Below is a small trained network, with its code and all its weights. Each question gives an input and a class and asks what happens when units are switched off, that is, made to give their printed mean instead of their output.

import numpy as np


def w(rows, s, z=0):
    codes = np.array(rows[::2]) - 128.0
    scale = np.full(codes.shape[1], s)
    scale[-1] = z or s
    return codes * scale


def f(y):
    return y / 2 * (1 + np.tanh(0.7978845608 * (y + 0.044715 * y**3)))


def log_softmax(a):
    a = a - a.max(-1, keepdims=True)
    return a - np.log(np.exp(a).sum(-1, keepdims=True))


def net(x, mask):
    res = np.array(x, float).reshape(1, 5) / 4 @ E
    y = f(res @ A[0][:, :-1].T + A[0][:, -1])
    res = res + np.where(mask, y, B[0][:, -1]) @ B[0][:, :-1]
    return log_softmax(res[-1] @ U[:, :-1].T + U[:, -1])


A, B = {}, {}
E = w([
[252,120,169,255,161,175,67,45,158,139],'x0',
[72,136,68,130,182,248,178,135,216,103],'x1',
[139,186,7,139,76,62,41,117,205,51],'x2',
[195,58,98,184,91,138,151,207,61,83],'x3',
[117,210,98,183,212,34,137,134,118,209],'x4',
],0.0072)
A[0] = w([
[92,91,166,39,85,187,99,107,146,97,158],'N0',
[216,112,139,169,78,40,72,123,80,135,217],'N1',
[159,99,136,111,98,210,111,60,186,67,216],'N2',
[137,84,93,133,96,233,89,114,189,36,251],'N3',
[63,114,35,64,107,124,174,227,120,52,151],'N4',
[70,167,179,93,204,100,195,124,90,255,154],'N5',
[165,111,143,151,44,22,75,140,78,126,165],'N6',
[56,151,194,59,243,136,206,127,108,194,174],'N7',
[218,67,217,207,162,191,164,152,77,183,181],'N8',
[149,230,41,198,178,89,27,67,221,132,214],'N9',
],0.0059,0.0028)
B[0] = w([
[44,112,207,53,65,160,156,79,147,128,182],'N0',
[200,136,142,78,168,97,75,139,60,27,206],'N1',
[153,129,164,105,111,233,105,94,193,62,194],'N2',
[115,140,133,137,125,247,144,153,172,47,217],'N3',
[59,64,34,87,84,101,221,187,53,112,229],'N4',
[119,156,146,173,86,100,71,145,108,207,206],'N5',
[208,187,171,55,122,61,42,205,52,79,199],'N6',
[85,125,165,171,34,133,90,157,120,253,216],'N7',
[152,26,181,218,204,135,123,54,18,96,218],'N8',
[131,236,37,160,238,72,134,93,205,132,254],'N9',
],0.0066,0.0086)
U = w([
[183,8,193,244,197,155,133,50,69,103,164],'0',
[225,160,158,53,136,66,47,173,76,63,159],'1',
[74,70,46,90,83,123,234,210,96,106,159],'2',
[97,139,198,149,74,117,95,152,119,254,141],'3',
[169,115,137,123,113,141,127,157,159,108,5],'4',
[109,204,72,146,212,17,131,66,193,162,125],'5',
[95,104,225,55,85,204,140,57,192,91,129],'6',
[184,161,73,204,173,223,121,132,208,83,134],'7',
],0.0065,0.0025)

Each question gives the input, the list of numbers given to net, and the class t.
The units are the neurons (one row each of A and B). Each row of codes is followed by its name. A weight is (code - 128) times the scale printed after its matrix; where a second scale follows, it is the last column's (A, B and U).
mask holds one flag per neuron, in row order. A switched-off neuron (its flag False) gives its mean, the last column of its row in B, instead of its output. The means were averaged over made-up inputs and are rounded, as every weight is.
A unit's drop is (log p(t) with every unit on - log p(t) with that unit switched off) / (log p(t) with every unit on - log p(t) with every unit switched off).
The circuit of an input: a set's keep is (log p(t) with only the set's units on - log p(t) with every unit switched off) / (log p(t) with every unit on - log p(t) with every unit switched off). Starting from all 10 units, units are removed one at a time, each time the one whose removal leaves the highest keep (on an exact tie, the one counted first), for as long as the keep stays at least 0.8.
units of the circuit, in order: the units of the circuit, biggest drop first
unit that matters most: the unit with the biggest drop
k most important neurons: the k neurons with the biggest drops, biggest first
drop when u is switched off: that unit's drop, to one decimal
input [5,5,-7,-5,7], class 3: units of the circuit, in order -> (N7)
input [7,0,1,-3,-2], class 7: units of the circuit, in order -> (N9, N2, N3)
input [-5,-8,3,-5,7], class 1: 2 most important neurons -> (N6, N1)
input [1,8,0,5,-5], class 6: 3 most important neurons -> (N9, N2, N0)
input [0,7,1,2,-4], class 6: units of the circuit, in order -> (N9, N2)
input [8,-3,2,2,6], class 1: 2 most important neurons -> (N1, N6)
input [-6,6,-6,6,8], class 3: 2 most important neurons -> (N7, N5)
input [2,1,-2,-8,1], class 3: 3 most important neurons -> (N7, N5, N1)
input [4,0,4,5,-8], class 6: 4 most important neurons -> (N9, N2, N0, N3)
input [-7,0,6,-6,-3], class 2: drop when N4 is switched off -> 0.6
input [-2,-3,0,-7,-2], class 3: drop when N3 is switched off -> 0.2
input [-6,8,7,-8,-1], class 2: drop when N4 is switched off -> 2.1
input [2,-2,-7,-7,4], class 3: drop when N7 is switched off -> 0.2
input [-6,3,-8,-5,-4], class 3: unit that matters most -> N7
